Here is a tiny trained network, its code and every weight. The questions are about switching its units off for an input and a target symbol, where a switched-off unit gives its printed mean instead of its output.

import numpy as np


def w(rows, s, z=0):
    codes = np.array(rows[::2]) - 128.0
    scale = np.full(codes.shape[1], s)
    scale[-1] = z or s
    return codes * scale


def f(y):
    return np.maximum(y, 0)


def softmax(a):
    e = np.exp(a - a.max(-1, keepdims=True))
    return e / e.sum(-1, keepdims=True)


def log_softmax(a):
    a = a - a.max(-1, keepdims=True)
    return a - np.log(np.exp(a).sum(-1, keepdims=True))


def net(x, mask):
    ids = ['βγδεηλμξπστφψω'.index(c) for c in x.split()]
    T = len(ids)
    res = E[ids] + P[:T]
    r = res
    for j in range(2):
        rows = slice(2 * j, 2 * j + 2)
        q, k, v = (r @ M[0][rows].T for M in (Q, K, V))
        z = softmax(np.where(np.tri(T) > 0, q @ k.T / 2**0.5, -1e9)) @ v
        o = O[0][rows]
        res = res + np.where(mask[j], z, o[:, -1]) @ o[:, :-1]
    y = f(res @ A[0][:, :-1].T + A[0][:, -1])
    res = res + np.where(mask[2:6], y, B[0][:, -1]) @ B[0][:, :-1]
    return log_softmax(res[-1] @ U[:, :-1].T + U[:, -1])


Q, K, V, O, A, B = {}, {}, {}, {}, {}, {}
E = w([
[80,130,144,204,216],'β',
[176,55,109,155,162],'γ',
[107,119,118,159,144],'δ',
[168,94,104,87,108],'ε',
[162,83,92,141,102],'η',
[217,23,96,116,136],'λ',
[105,105,148,141,185],'μ',
[89,134,100,159,84],'ξ',
[175,71,84,101,64],'π',
[73,159,97,149,48],'σ',
[34,157,132,219,157],'τ',
[2,196,120,230,105],'φ',
[76,122,187,72,149],'ψ',
[19,168,158,87,68],'ω',
],0.0097)
P = w([
[172,205,6,127,118],'0',
[191,189,118,190,107],'1',
[121,121,28,134,190],'2',
[138,147,10,143,111],'3',
[184,146,195,218,79],'4',
[116,88,45,110,188],'5',
[125,103,157,144,152],'6',
[159,135,171,187,44],'7',
[105,80,44,92,173],'8',
[193,149,227,21,179],'9',
[141,96,183,161,100],'10',
[81,66,48,102,181],'11',
[88,114,159,33,74],'12',
[134,118,142,198,34],'13',
],0.015)
Q[0] = w([
[100,109,55,118,160],'H1',
[115,93,83,157,125],'H1',
[135,158,181,84,122],'H2',
[213,162,255,193,76],'H2',
],0.024)
K[0] = w([
[183,203,101,152,144],'H1',
[129,164,84,99,147],'H1',
[131,92,204,130,159],'H2',
[27,3,138,151,80],'H2',
],0.025)
V[0] = w([
[176,74,119,151,175],'H1',
[70,53,93,252,52],'H1',
[72,182,147,174,243],'H2',
[2,231,140,78,57],'H2',
],0.022)
O[0] = w([
[78,154,100,198,125,198],'H1',
[119,73,66,75,4,213],'H1',
[60,226,158,158,200,42],'H2',
[6,99,130,149,49,2],'H2',
],0.017,0.0081)
A[0] = w([
[116,123,138,128,78,58],'N1',
[42,101,39,41,221,7],'N2',
[79,122,8,74,192,3],'N3',
[184,146,231,194,91,130],'N4',
],0.018,0.0064)
B[0] = w([
[112,110,139,115,222,249],'N1',
[215,165,61,179,116,208],'N2',
[49,157,226,2,100,217],'N3',
[89,187,146,125,78,191],'N4',
],0.015)
U = w([
[102,109,85,109,155,2],'β',
[139,103,86,137,186,76],'γ',
[115,126,129,129,157,83],'δ',
[134,101,174,123,179,89],'ε',
[104,111,117,128,108,145],'η',
[130,117,134,164,141,208],'λ',
[111,128,139,126,118,102],'μ',
[115,87,64,133,137,89],'ξ',
[122,81,141,139,80,188],'π',
[116,89,78,150,166,135],'σ',
[97,112,114,139,123,200],'τ',
[103,108,88,157,184,143],'φ',
[110,91,254,130,73,194],'ψ',
[108,91,232,122,145,133],'ω',
],0.0091,0.0072)

Each question gives the input, a string of symbols that net reads in full, and the target symbol t.
The units are the heads (2 rows each of Q, K, V and O) and the neurons (one row each of A and B). Each row of codes is followed by its name. A weight is (code - 128) times the scale printed after its matrix; where a second scale follows, it is the last column's (O, A, B and U).
mask holds one flag per unit, heads first, then neurons. A switched-off unit (its flag False) gives its mean, the last column of its rows in O or B, instead of its output. The means were averaged over made-up inputs and are rounded, as every weight is.
A unit's drop is (log p(t) with every unit on - log p(t) with that unit switched off) / (log p(t) with every unit on - log p(t) with every unit switched off).
The circuit of an input: a set's keep is (log p(t) with only the set's units on - log p(t) with every unit switched off) / (log p(t) with every unit on - log p(t) with every unit switched off). Starting from all 6 units, units are removed one at a time, each time the one whose removal leaves the highest keep (on an exact tie, the one counted first), for as long as the keep stays at least 0.8.
circuit, biggest first: the units of the circuit, biggest drop first
most important unit: the unit with the biggest drop
k most important neurons: the k neurons with the biggest drops, biggest first
which heads matter: for each layer, one digit per head in row order, 1 if its drop is at least 0.15 and else 0, layers parted by /
input λ η η, target ε: most important unit => H2
input λ λ η μ γ τ τ ψ λ π σ η φ δ, target φ: 2 most important neurons => (N1, N3)
input μ φ π σ ξ δ ω γ, target ω: which heads matter => 11
input ω β β φ δ η φ η λ λ λ μ φ η, target φ: which heads matter => 01
input ε δ λ π δ π ε ω π β τ π δ λ, target π: circuit, biggest first => (H2, N1)
input ε μ ε π λ ε ω ξ φ γ, target φ: circuit, biggest first => (H2, N1, N3)
input γ λ φ λ π, target φ: which heads matter => 11
input λ μ ξ π μ σ η η ξ τ λ τ, target ε: 2 most important neurons => (N3, N2)
input τ γ ω ξ β λ τ φ η ω π λ φ, target φ: circuit, biggest first => (N1, H2, N3)
input π β γ λ π φ γ ξ, target φ: 2 most important neurons => (N1, N3)
input δ φ λ δ ω, target ω: circuit, biggest first => (N1, H2)
input λ λ σ σ λ τ ω η π β, target φ: circuit, biggest first => (N1, H2, N3)
input λ λ η φ β π η η, target π: circuit, biggest first => (H2, N1, H1)
input η φ λ ω φ η δ σ ψ, target ψ: circuit, biggest first => (N3)
input ξ ψ ψ ξ π, target ψ: which heads matter => 10
input ψ η λ ξ λ φ π τ σ ω ψ γ μ, target φ: which heads matter => 01
input τ ε λ π λ β φ η, target φ: 3 most important neurons => (N1, N3, N4)
input π φ λ λ λ λ, target π: which heads matter => 01
input ω τ λ δ ψ ω δ λ η λ φ π π, target γ: which heads matter => 01
input τ ψ φ β λ η λ φ σ λ π β β, target γ: circuit, biggest first => (H2)
input η β μ π, target π: which heads matter => 01
